The rows lie along a hidden order. The number after each row says roughly how far along it the row is, from 0 to 12. A new part has a new order.
[-11  -8   0   1   0   3  -3   5   4   6  18   6  -8  18  38   7   2   0
  -6   7]  9
[-20   8  -4   4   5  -4   2  -4   4  -5  29  -3   0  29  88   0   7   0
 -14  -5]  9
[-22   7  -4  -1   7  -5   4  -2  -4   4  14  -7   1  33  96   6   8   1
 -15  25]  3
[ -4 -28   4  -6  -6  11 -20  -1  19   1   9  13 -14  -8 -17  13  -5  -2
  16  13]  12
[-3 -2  2  0 -4 -1 -9 -4 13 16 38 -5 -9 34 35 -6  9 -3 -1 32]  4
[  1 -10   0  -1  -1  -1  -4  -4   2  15   5  -9  -4  13   8  -6   6  -1
  -2  41]  0
[-22   7  -5   1   8  -8   2  -3  -5   5  29  -5  -4  46  99   0   7   1
 -23  16]  4
[  5 -24   1  -4  -5   7 -15   1  10  13   6   3  -9   3 -34   4   0  -2
  13  29]  4
[ -3 -26   1  -7  -3  11 -16  -2  14  -1  14   4 -10   4  -7  12   1  -1
  19  29]  8
[ -6   4   1   2  -1  -3   3  -1   5   9  25  -3  -2  41  36  -5   8  -2
 -11  33]  5
[-11  -4   1   4   6  -8  -2  -3   0   9  20 -10  -3  27  66  -2  11   1
  -9  24]  0
